(in the rows, 128 means zero)
Each row of numbers belongs to one of the things below and depends on some of the facts about them. Some rows are named. Which thing is each other row?

Named rows:
lubraplor: 102,112,144,100,123,135,124,135,131,133,120,132,101,124,114,176,126,105,148,91,141,128,138,130,98,132,113,120,104,130,157,125,130,119,113,108
kagifi: 132,124,133,115,136,129,136,131,117,111,126,145,119,133,124,147,131,126,143,101,121,126,139,114,127,103,120,114,126,124,136,126,131,117,116,125
zitavol: 112,119,125,142,137,144,116,116,128,106,126,110,145,139,139,124,125,123,111,119,108,115,165,117,144,117,159,156,144,112,108,149,138,133,118,122
flegul: 141,124,133,136,123,125,136,136,123,123,133,137,117,126,115,133,138,148,125,131,126,148,118,115,130,123,124,121,118,126,120,130,126,114,130,136
lizan: 102,140,142,108,115,133,62,132,127,161,126,135,143,126,148,154,136,143,94,177,148,99,113,176,108,210,92,112,120,147,150,116,108,148,102,133
drati: 113,111,113,175,90,151,117,110,114,150,153,156,142,137,155,121,103,170,144,163,112,114,149,86,105,141,139,174,83,129,140,146,145,143,121,147
defe: 106,114,119,135,135,141,105,120,128,109,121,104,126,136,132,137,128,112,115,110,114,109,165,122,138,122,156,154,146,110,104,142,134,121,125,122
vabren: 130,140,148,93,144,113,148,112,118,137,142,160,147,118,157,124,120,108,138,125,117,134,136,129,140,108,115,129,133,152,146,115,134,134,130,123
solal: 146,174,138,108,111,127,153,145,141,134,107,117,137,115,87,109,145,180,101,108,163,133,100,173,125,154,131,110,172,97,150,125,124,111,115,112
klapuzo: 152,166,158,33,126,181,132,121,112,161,136,123,163,172,98,104,149,106,121,138,97,148,63,126,122,109,104,158,118,179,116,143,136,156,113,99
sastor: 148,149,121,119,157,133,136,109,115,150,136,160,180,145,172,85,125,122,125,169,128,78,123,135,136,141,108,143,185,124,159,126,126,160,126,131
klimivum: 141,113,126,133,143,126,127,141,122,111,118,132,116,135,110,152,137,138,135,108,119,126,132,107,126,113,125,106,119,115,113,136,122,108,120,133
grusu: 104,134,157,111,88,125,100,139,143,139,132,129,131,102,97,161,135,183,100,140,145,170,109,175,115,178,114,130,77,156,143,117,118,115,120,132
kligrugin: 106,171,103,146,47,161,159,95,164,133,123,146,66,136,104,128,120,76,165,107,132,157,107,160,121,163,125,135,87,131,164,90,146,122,97,71
droklik: 146,122,135,121,159,126,136,132,99,102,128,163,147,136,138,141,134,130,141,104,106,122,145,102,136,92,127,115,139,117,135,138,129,115,120,135
gridren: 130,96,131,111,187,112,114,148,110,111,120,149,110,134,144,179,139,78,152,111,113,109,147,116,130,108,112,88,120,143,125,112,115,117,136,130
kugrul: 171,143,85,188,123,136,159,111,142,98,134,151,77,156,118,110,128,71,158,131,104,140,99,122,160,129,130,92,132,127,89,92,131,107,130,113
raplo: 178,174,88,166,108,154,184,101,149,94,131,159,102,164,100,86,124,97,182,110,107,126,94,138,166,128,143,132,171,96,152,99,147,134,117,95
resti: 176,192,86,173,124,126,165,120,166,117,117,129,83,145,106,84,140,86,125,156,137,140,58,191,187,179,125,68,171,130,104,68,119,118,145,111
trugrol: 126,142,137,116,117,125,146,123,129,128,131,143,128,123,123,127,127,138,135,114,128,137,126,123,123,118,124,129,125,127,138,125,131,122,121,118

Some facts about the things:
zetul: is of sort; dasam: refers to; kugun: points at
didumen	zetul	a; lubraplor	zetul	a; sastor	zetul	c; betrorun	zetul	c; gretak	zetul	b; plagror	zetul	a
reflar	zetul	b; fitrilam	zetul	b; defe	zetul	b; figrar	zetul	b; skupan	zetul	a; mudusten	zetul	a
klumu	zetul	a; loskol	zetul	a; dekla	zetul	a; gridren	zetul	a; nenom	zetul	a; grusu	zetul	a
drati	zetul	c; brobin	zetul	a; floklikul	zetul	b; sasta	zetul	b; trito	zetul	a; ditril	zetul	b
getepler	zetul	a; drifin	zetul	a; solal	zetul	a; kuplem	zetul	b; droklik	zetul	a; soflu	zetul	c
stebistim	zetul	b; skorom	zetul	a; zitavol	zetul	b; trugrol	zetul	a; plostus	zetul	a; greter	zetul	a
mitu	zetul	a; tropem	zetul	b; dabran	zetul	c; vavek	zetul	a; kofla	zetul	a; brakle	zetul	b
gidem	zetul	a; mudruzo	zetul	a; repor	zetul	a; pazinom	zetul	a; kligrugin	zetul	a; staton	zetul	a
flepabuk	zetul	b; trelista	zetul	b; raplo	zetul	a; sukik	zetul	a; klimivum	zetul	a; daboden	zetul	a
kludi	zetul	a; pedi	zetul	a; stabi	zetul	c; kedris	zetul	a; netre	zetul	a; klapuzo	zetul	a
stafedru	zetul	a; kuduvor	zetul	a; grakla	zetul	c; desta	zetul	a; luta	zetul	a; kugrul	zetul	a
muklil	zetul	a; pedis	zetul	c; zivu	zetul	a; runil	zetul	b; brizodan	zetul	b; grezo	zetul	a
grabur	zetul	b; bedroplu	zetul	c; griru	zetul	b; gobrer	zetul	a; nunin	zetul	a; flabrus	zetul	c
suno	zetul	a; vabren	zetul	a; brite	zetul	b; lizan	zetul	c; riritre	zetul	a; trikik	zetul	a
luro	zetul	b; poski	zetul	b; konovos	zetul	a; saklir	zetul	a; denorim	zetul	a; resti	zetul	a
starak	zetul	a; drune	zetul	a; griskor	zetul	a; fekir	zetul	a; plana	zetul	a; flegul	zetul	a
kagifi	zetul	a; drustik	zetul	c; bropla	zetul	c; gretak	dasam	plostus; defe	dasam	klapuzo; loskol	dasam	ditril
gridren	dasam	didumen; trito	dasam	soflu; kuplem	dasam	lizan; kuplem	dasam	grusu; kuplem	dasam	mitu; kuplem	dasam	plagror
droklik	dasam	fitrilam; droklik	dasam	grabur; stebistim	dasam	konovos; stebistim	dasam	vavek; stebistim	dasam	suno; zitavol	dasam	saklir
dabran	dasam	suno; dabran	dasam	ditril; mudruzo	dasam	nenom; raplo	dasam	resti; raplo	dasam	reflar; raplo	dasam	kligrugin
klimivum	dasam	griskor; kuduvor	dasam	stabi; kuduvor	dasam	skorom; kugrul	dasam	resti; muklil	dasam	pazinom; brizodan	dasam	drustik
brizodan	dasam	solal; bedroplu	dasam	stafedru; griru	dasam	kludi; gobrer	dasam	resti; brite	dasam	bropla; riritre	dasam	tropem
fekir	dasam	fitrilam; kagifi	dasam	grakla; sastor	kugun	getepler; figrar	kugun	pedis; floklikul	kugun	saklir; sasta	kugun	desta
ditril	kugun	fekir; getepler	kugun	gretak; solal	kugun	vavek; soflu	kugun	grabur; plostus	kugun	plana; flepabuk	kugun	fitrilam
raplo	kugun	pedis; sukik	kugun	brakle; pedi	kugun	desta; kedris	kugun	drati; netre	kugun	runil; klapuzo	kugun	fitrilam
grakla	kugun	desta; luta	kugun	vavek; bedroplu	kugun	netre; flabrus	kugun	trelista; suno	kugun	runil; brite	kugun	mitu
lizan	kugun	kludi; riritre	kugun	getepler; denorim	kugun	luro; resti	kugun	vavek; fekir	kugun	mudusten; plana	kugun	fekir

Rows to name:
No name comes twice in this set of rows, the named rows included.
142,141,139,80,114,202,91,121,121,135,120,67,160,188,79,93,147,116,98,145,86,130,94,120,133,123,153,180,137,143,56,172,140,148,113,103	flepabuk

The same things again, as new rows of numbers:
Some rows with their names:
bedroplu: 119,105,180,131,63,163,86,123,153,102,98,163,107,168,90,131,107,115,52,93,136,114,118,124,103,129,117,103,169
nunin: 115,156,147,150,84,122,119,142,126,116,111,163,95,169,143,105,96,125,101,88,164,109,112,152,123,126,117,137,134
konovos: 113,159,147,154,83,125,121,149,121,112,110,165,100,173,147,109,98,124,96,87,164,110,111,155,124,127,122,137,134
flepabuk: 147,105,158,187,99,103,85,146,86,122,142,154,63,167,117,126,81,103,92,57,169,129,109,141,153,115,157,135,173
grakla: 127,123,138,149,64,155,109,136,134,127,115,174,106,173,122,108,100,136,73,95,148,103,102,151,123,130,146,101,142
plostus: 120,146,146,155,83,127,100,143,135,121,106,157,100,182,128,98,86,117,83,96,162,113,106,148,125,116,127,129,140
poski: 135,122,130,166,90,130,106,132,136,107,110,162,106,156,147,111,82,118,89,77,168,121,117,160,120,134,135,135,128
denorim: 119,154,137,154,85,125,116,144,119,123,117,159,93,174,143,105,90,131,90,98,159,114,105,148,132,119,125,125,142
greter: 115,156,146,153,83,122,119,144,124,114,110,165,96,169,145,106,96,125,99,87,161,112,110,150,126,127,115,138,132
trelista: 131,145,110,163,94,126,142,130,118,108,114,164,96,141,172,124,90,138,105,79,159,119,123,163,128,146,118,136,124
muklil: 109,147,146,128,91,129,113,127,137,118,104,182,90,168,148,142,76,119,103,96,130,114,114,140,122,124,102,126,162
pedi: 121,148,132,155,84,128,103,144,133,127,107,155,97,183,132,95,82,127,84,103,159,113,97,146,129,113,135,118,144
sasta: 143,122,120,167,92,138,92,131,136,121,110,152,106,174,130,101,71,124,66,93,167,121,112,157,126,117,150,116,144
grezo: 113,153,150,154,81,122,116,141,119,109,114,157,100,164,146,105,97,126,94,92,163,115,116,144,121,122,118,135,130
getepler: 114,162,127,152,84,123,127,143,123,121,111,161,95,167,155,108,93,133,100,94,156,114,107,151,129,127,122,129,137
riritre: 115,130,129,133,89,131,108,127,141,120,108,154,82,178,150,134,74,119,89,111,127,116,93,118,122,118,116,104,156
kligrugin: 122,152,143,154,84,120,122,141,126,114,112,178,105,164,147,105,100,124,101,89,166,110,110,151,130,118,114,140,133
floklikul: 139,124,129,167,90,133,97,133,134,111,112,152,103,166,131,107,79,121,75,85,169,122,118,156,124,127,141,125,139
skupan: 114,152,148,156,83,119,116,146,121,109,112,147,93,169,142,103,106,124,95,90,162,118,110,142,121,129,111,133,136
resti: 143,129,143,162,88,120,88,133,158,124,117,189,146,162,125,91,113,125,78,113,190,119,102,125,139,79,117,135,154

Rows to name:
No name comes twice in this set of rows, the named rows included.
120,156,125,153,87,122,121,146,119,127,118,161,93,175,151,109,88,135,99,97,154,113,98,148,136,123,125,123,139	sukik
110,145,164,126,83,167,155,130,122,98,108,197,106,171,139,167,110,121,67,89,127,96,123,157,124,144,138,111,164	dabran
138,117,125,166,90,129,84,132,144,116,109,155,115,172,129,103,71,120,72,88,171,125,114,161,123,125,157,121,138	figrar
138,112,134,145,95,137,88,117,146,114,101,157,92,166,128,138,65,111,68,93,141,128,117,136,119,123,125,110,168	brite
137,124,135,169,92,123,105,128,136,106,112,162,111,152,144,111,90,121,85,80,173,124,120,152,124,125,131,135,133	reflar
134,96,154,175,89,96,92,133,87,113,136,142,39,134,145,131,71,111,131,49,149,138,113,132,132,138,111,144,141	fitrilam
124,132,116,139,99,138,131,115,135,107,103,162,90,144,164,153,77,128,90,92,131,125,125,140,119,142,101,123,150	gretak

Now the same things, written a new way:
Named rows:
droklik: 118,124,73,142,140,147,102,148,132,46,178,143,117,79,141,114,110,102,139,143,132,165,145,67,105,95,155,89,140,119
fekir: 172,118,90,125,123,88,95,143,133,23,162,115,122,75,124,116,138,105,149,163,121,171,147,61,80,73,138,63,172,132
muklil: 116,128,85,116,141,114,129,134,123,157,134,135,149,114,111,132,106,148,127,114,152,133,119,102,126,106,133,96,155,138
loskol: 103,129,97,104,141,112,133,131,150,119,147,142,204,111,93,146,102,129,139,126,137,155,83,135,139,137,128,131,163,129
dekla: 126,128,115,135,138,137,122,122,134,130,125,135,122,135,134,129,127,126,129,124,124,127,128,125,126,137,125,123,135,124
riritre: 100,127,91,120,141,119,132,131,140,121,159,146,186,104,107,135,80,124,133,131,145,150,98,110,141,121,132,121,155,125
klimivum: 111,128,85,108,143,109,129,128,121,178,124,138,158,119,110,140,109,155,127,108,155,126,111,113,131,114,127,97,161,142
skupan: 126,128,117,131,134,135,125,123,134,128,128,135,123,134,132,126,129,125,128,125,123,126,127,121,123,137,126,121,131,127
didumen: 151,130,141,140,131,132,134,110,111,215,77,124,61,175,154,130,147,151,115,98,129,83,153,133,123,129,110,122,115,138
sukik: 124,126,118,141,133,136,127,111,132,129,132,139,129,137,132,122,114,119,127,127,124,122,118,117,134,132,124,124,131,118
skorom: 156,128,172,131,113,123,137,139,136,155,116,113,94,152,129,138,108,119,131,130,110,129,147,146,126,126,110,155,103,125
lubraplor: 126,130,112,134,133,137,123,121,137,128,127,134,126,136,132,130,129,126,131,124,123,128,122,125,124,136,126,124,134,127
trito: 113,129,85,112,145,110,134,125,119,184,123,137,152,123,114,137,111,157,124,105,157,125,113,109,130,110,127,91,157,141
brakle: 118,133,144,114,119,128,124,141,107,118,116,136,130,115,118,141,159,139,123,135,142,138,129,145,131,115,145,124,116,132
sasta: 115,127,145,130,117,123,144,127,116,141,140,120,143,117,115,125,115,134,112,130,148,131,140,122,151,113,130,145,120,128
luro: 115,133,146,114,118,126,123,138,103,118,118,138,131,112,119,142,158,140,124,131,143,135,128,143,130,117,144,122,115,131
ditril: 175,119,198,128,101,77,138,85,141,72,118,96,165,141,101,127,170,103,126,176,101,135,112,158,144,150,92,167,147,117
stabi: 140,125,170,135,118,138,134,130,122,133,115,102,98,142,155,104,140,124,131,132,112,96,142,152,125,143,127,156,101,117
pedis: 114,133,140,102,129,125,119,158,106,125,113,130,131,108,134,127,149,136,143,124,134,123,122,156,107,123,150,115,112,127
bedroplu: 95,112,97,99,152,110,138,120,83,234,114,135,150,116,119,90,121,179,117,93,172,82,105,114,142,100,122,115,164,121

Which thing is each row?
No name comes twice in this set of rows, the named rows included.
160,125,136,153,121,147,114,146,112,146,113,118,17,140,169,120,142,130,126,118,117,119,197,100,94,99,133,105,94,140	kludi
128,126,164,150,119,149,129,137,134,68,153,112,116,113,153,95,114,89,139,153,104,126,136,132,126,137,137,170,87,102	grakla
122,126,84,146,139,140,118,128,84,124,140,128,81,94,153,102,148,153,108,115,170,118,179,56,117,74,157,59,133,141	griru
121,126,82,116,146,108,132,123,96,234,100,135,118,132,128,132,119,178,116,88,170,103,133,94,123,94,127,74,157,151	gridren
143,144,175,140,111,121,158,123,167,119,122,116,168,152,120,158,83,97,136,141,106,135,107,162,152,164,115,169,104,129	suno
122,137,168,106,117,134,123,159,150,120,111,140,139,141,110,170,142,111,149,138,100,158,105,207,116,163,130,168,99,128	vavek
156,133,179,128,106,133,121,146,124,136,98,135,83,152,134,144,134,110,137,136,107,134,144,161,110,127,124,148,84,120	mitu
125,128,168,138,114,138,133,121,141,81,140,112,135,136,123,127,152,112,122,150,111,135,132,159,148,151,125,172,110,124	tropem

The same things again, as new rows of numbers:
Some rows with their names:
sasta: 128,132,135,116,122,124,136,106,114,131,101,140,133,127,127,123,140,119,128,100,121,133,135,123,127,140,128,150,153,124,121,134,134,129,124,131,124,124
kedris: 141,131,135,131,132,137,123,119,123,142,110,126,122,123,119,131,125,130,135,102,119,123,132,122,114,147,126,118,118,121,120,127,138,125,141,136,122,128
plana: 121,97,90,133,111,134,140,122,126,121,99,88,143,143,156,126,119,149,134,182,145,149,112,153,136,113,123,123,83,113,105,102,126,104,143,143,155,162
sastor: 133,151,136,97,119,131,121,112,121,142,112,123,130,139,129,132,136,122,132,111,133,130,142,138,128,139,127,142,147,142,131,119,134,126,132,127,114,99
riritre: 142,131,134,130,144,149,128,121,134,128,116,136,116,129,116,133,130,127,118,119,107,131,136,118,115,144,117,120,114,132,128,130,135,135,133,143,121,124
suno: 180,120,146,121,124,118,153,156,125,99,130,131,147,77,110,105,136,114,112,139,134,88,126,128,121,153,125,139,108,126,119,113,91,126,128,72,115,127
trikik: 131,132,129,133,135,130,123,132,130,129,132,126,126,129,125,129,123,128,132,125,125,128,125,120,119,131,121,122,120,126,130,132,134,129,134,129,124,132
drati: 112,142,130,108,122,112,122,130,139,128,143,130,126,143,152,137,132,118,123,141,142,131,131,140,141,110,135,133,138,130,146,123,122,124,123,122,122,112
didumen: 125,127,128,134,134,130,118,139,123,132,134,132,123,121,125,129,116,136,136,118,130,121,131,124,122,131,133,114,125,126,135,131,130,122,137,135,130,130
kugrul: 151,124,126,138,124,122,151,111,135,180,151,81,126,147,99,114,137,118,150,102,136,151,111,133,145,131,125,112,128,153,109,132,119,153,90,127,151,76
vabren: 125,131,124,129,140,133,120,138,127,127,135,124,128,126,119,122,127,133,133,127,126,129,125,127,120,128,121,121,128,138,138,128,131,130,130,130,122,133
lubraplor: 130,131,128,134,136,131,124,132,133,126,132,131,123,125,127,129,126,130,129,127,122,125,125,122,123,131,129,117,117,125,130,132,133,129,131,131,128,132
stebistim: 161,129,142,119,119,97,164,127,125,106,98,132,140,98,126,118,159,72,83,139,136,125,127,136,111,118,132,160,119,116,128,107,75,144,128,94,94,148
klumu: 129,128,130,133,129,131,123,134,129,129,126,127,125,130,130,132,127,126,131,122,122,126,125,122,117,130,125,123,117,126,129,132,141,133,132,128,128,129
pazinom: 126,125,129,139,138,137,120,138,132,120,140,134,126,123,125,127,120,143,128,137,126,121,130,123,130,132,125,117,127,134,128,128,132,128,128,128,130,133
defe: 117,124,124,120,121,119,138,107,125,126,103,136,131,142,138,132,138,111,122,119,120,144,128,121,124,123,125,153,143,120,126,135,139,132,126,131,126,135
betrorun: 123,145,132,101,117,122,123,121,129,134,126,121,128,143,144,132,134,121,132,132,139,134,137,143,134,124,129,138,142,138,141,118,128,123,125,127,114,105
plagror: 101,115,122,145,130,143,99,152,117,107,162,153,136,104,127,126,105,187,149,137,136,90,138,129,154,144,143,113,145,129,123,139,140,108,130,128,153,132
staton: 131,134,130,133,132,128,119,131,131,132,128,122,126,128,128,131,124,127,135,119,123,124,121,118,117,129,125,124,118,121,122,133,138,129,137,132,128,134
pedis: 103,144,131,107,117,103,120,142,140,126,151,129,125,145,154,135,132,111,131,139,143,130,125,141,137,94,136,134,139,126,154,126,122,126,123,118,121,112

Rows to name:
No name comes twice in this set of rows, the named rows included.
121,133,130,133,139,124,118,145,133,125,147,132,126,125,121,124,127,125,134,124,127,127,121,124,120,120,127,119,130,132,145,137,137,133,132,129,119,131	getepler
114,101,94,135,117,135,131,129,145,130,91,102,122,153,171,155,98,127,112,188,132,160,110,134,124,104,119,112,82,95,108,108,105,107,156,155,161,176	fekir
118,123,127,121,124,123,134,116,121,126,112,139,131,131,131,125,134,121,120,117,130,136,136,129,131,122,132,142,147,123,130,132,126,127,124,132,126,132	poski
167,139,143,137,118,101,135,156,121,112,133,115,152,85,117,111,137,107,114,134,146,103,120,131,109,124,136,136,109,129,128,105,89,131,139,85,97,143	konovos
138,162,137,115,116,140,112,85,131,132,114,117,139,145,138,140,149,124,114,127,119,134,129,131,132,141,121,164,143,149,114,121,150,147,122,136,104,102	bedroplu
158,123,130,146,121,134,143,111,124,171,161,95,140,126,90,107,128,152,159,100,135,127,123,132,167,155,129,112,146,159,93,139,117,147,81,117,162,57	resti
109,101,92,137,110,123,127,148,139,129,115,99,133,142,162,144,94,137,120,188,149,152,111,144,133,102,132,107,92,105,111,103,85,100,151,143,162,171	mudusten
100,117,122,124,124,137,123,123,116,109,122,157,126,124,135,131,124,152,125,130,130,123,146,125,144,126,138,137,158,125,132,138,133,116,125,140,134,141	kuplem
134,135,136,104,123,140,133,110,130,133,114,136,114,139,133,141,131,132,115,125,129,129,152,139,142,138,132,130,133,137,127,115,118,123,124,135,123,100	flabrus

Now the same things, written a new way:
Some things and their rows:
grakla: 112,141,147,114,134,138,116,156,121,126,95,124,103,125,146,127,106,120,142,136,131,143,136,121,152,92,120,149
kedris: 112,127,135,118,136,166,114,156,116,136,108,128,144,133,111,138,142,119,136,117,121,150,153,124,131,139,127,170
sastor: 106,140,134,121,133,150,113,154,107,142,106,118,123,127,142,116,111,126,151,135,105,137,130,123,139,116,122,145
bedroplu: 139,137,132,118,131,108,126,150,102,158,100,122,125,124,141,114,132,139,125,132,110,121,115,123,151,113,121,148
raplo: 156,165,143,107,125,173,106,68,110,164,107,87,164,119,102,100,152,132,109,133,141,225,99,117,95,142,135,152
suno: 111,131,134,122,120,118,100,148,158,158,121,165,73,151,205,187,110,134,127,143,161,132,111,159,145,167,122,168
luta: 106,120,121,115,133,154,122,147,122,144,116,117,140,130,135,125,109,127,120,128,115,135,133,118,135,136,125,159
kuplem: 142,95,105,113,135,100,84,144,80,170,131,116,162,106,173,119,199,115,128,108,128,127,130,106,101,101,79,108
fitrilam: 118,89,127,132,132,137,83,131,139,112,122,98,73,189,105,124,68,144,150,115,133,100,146,127,124,52,134,155
kuduvor: 137,130,134,115,138,132,131,142,106,135,122,119,149,121,120,118,165,128,121,126,109,119,130,120,132,146,131,126
daboden: 122,123,131,117,135,139,120,135,121,130,118,120,132,124,127,132,130,128,129,127,130,121,134,128,130,129,126,133
kligrugin: 127,157,139,115,123,173,108,59,139,139,91,98,149,118,97,143,68,136,126,136,185,192,109,137,100,117,125,135
skorom: 106,126,130,118,136,147,130,144,132,114,109,124,133,122,126,144,97,124,135,131,139,111,140,130,139,123,124,127
luro: 121,134,126,133,134,138,116,145,109,137,112,122,155,151,109,153,99,130,152,119,123,106,133,122,122,134,112,113
pedis: 113,140,153,121,139,133,109,134,106,125,112,122,116,123,123,130,119,126,160,131,114,125,138,126,128,114,124,110
reflar: 136,171,140,119,121,166,103,72,133,139,88,93,150,141,104,146,52,131,135,136,184,193,101,122,101,105,112,118
dabran: 130,153,168,123,131,102,89,137,109,172,139,156,79,149,187,154,174,132,148,140,98,149,109,139,127,186,132,132
dekla: 122,122,131,117,136,139,120,134,122,130,117,121,132,124,127,131,131,128,129,127,130,121,134,128,130,129,127,133
drati: 112,142,158,127,141,143,106,143,100,131,103,133,132,130,96,149,124,125,170,119,112,132,154,130,125,123,124,129
gretak: 139,142,131,127,136,136,117,150,100,130,121,114,148,145,121,126,149,125,151,125,112,113,126,117,123,132,119,101

Which thing is each row?
No name comes twice in this set of rows, the named rows included.
92,138,147,121,128,129,92,142,149,146,137,144,74,173,208,180,62,119,136,146,132,142,112,120,131,167,112,125	ditril
148,133,124,127,130,106,123,142,116,134,106,122,135,145,129,145,117,136,134,125,145,99,117,127,135,110,111,109	runil
140,97,131,134,131,131,81,139,132,109,118,102,73,186,98,121,118,144,158,113,142,102,146,136,125,49,137,156	grabur
130,136,151,120,130,117,96,135,126,160,144,153,94,148,180,160,179,130,131,135,120,141,116,143,123,194,134,139	loskol
150,151,155,124,129,104,91,147,112,167,147,148,96,171,188,156,191,126,137,134,106,146,103,126,121,194,125,122	stebistim
124,127,120,116,134,155,123,154,109,142,120,114,146,125,134,109,161,125,128,128,107,133,130,122,133,141,130,152	riritre
130,126,133,109,133,143,119,150,125,130,111,120,121,125,142,120,154,120,118,129,136,145,134,123,142,116,127,159	pedi
137,146,121,129,130,147,112,147,113,108,125,107,124,135,148,114,157,122,169,139,138,102,116,135,120,107,120,76	trelista

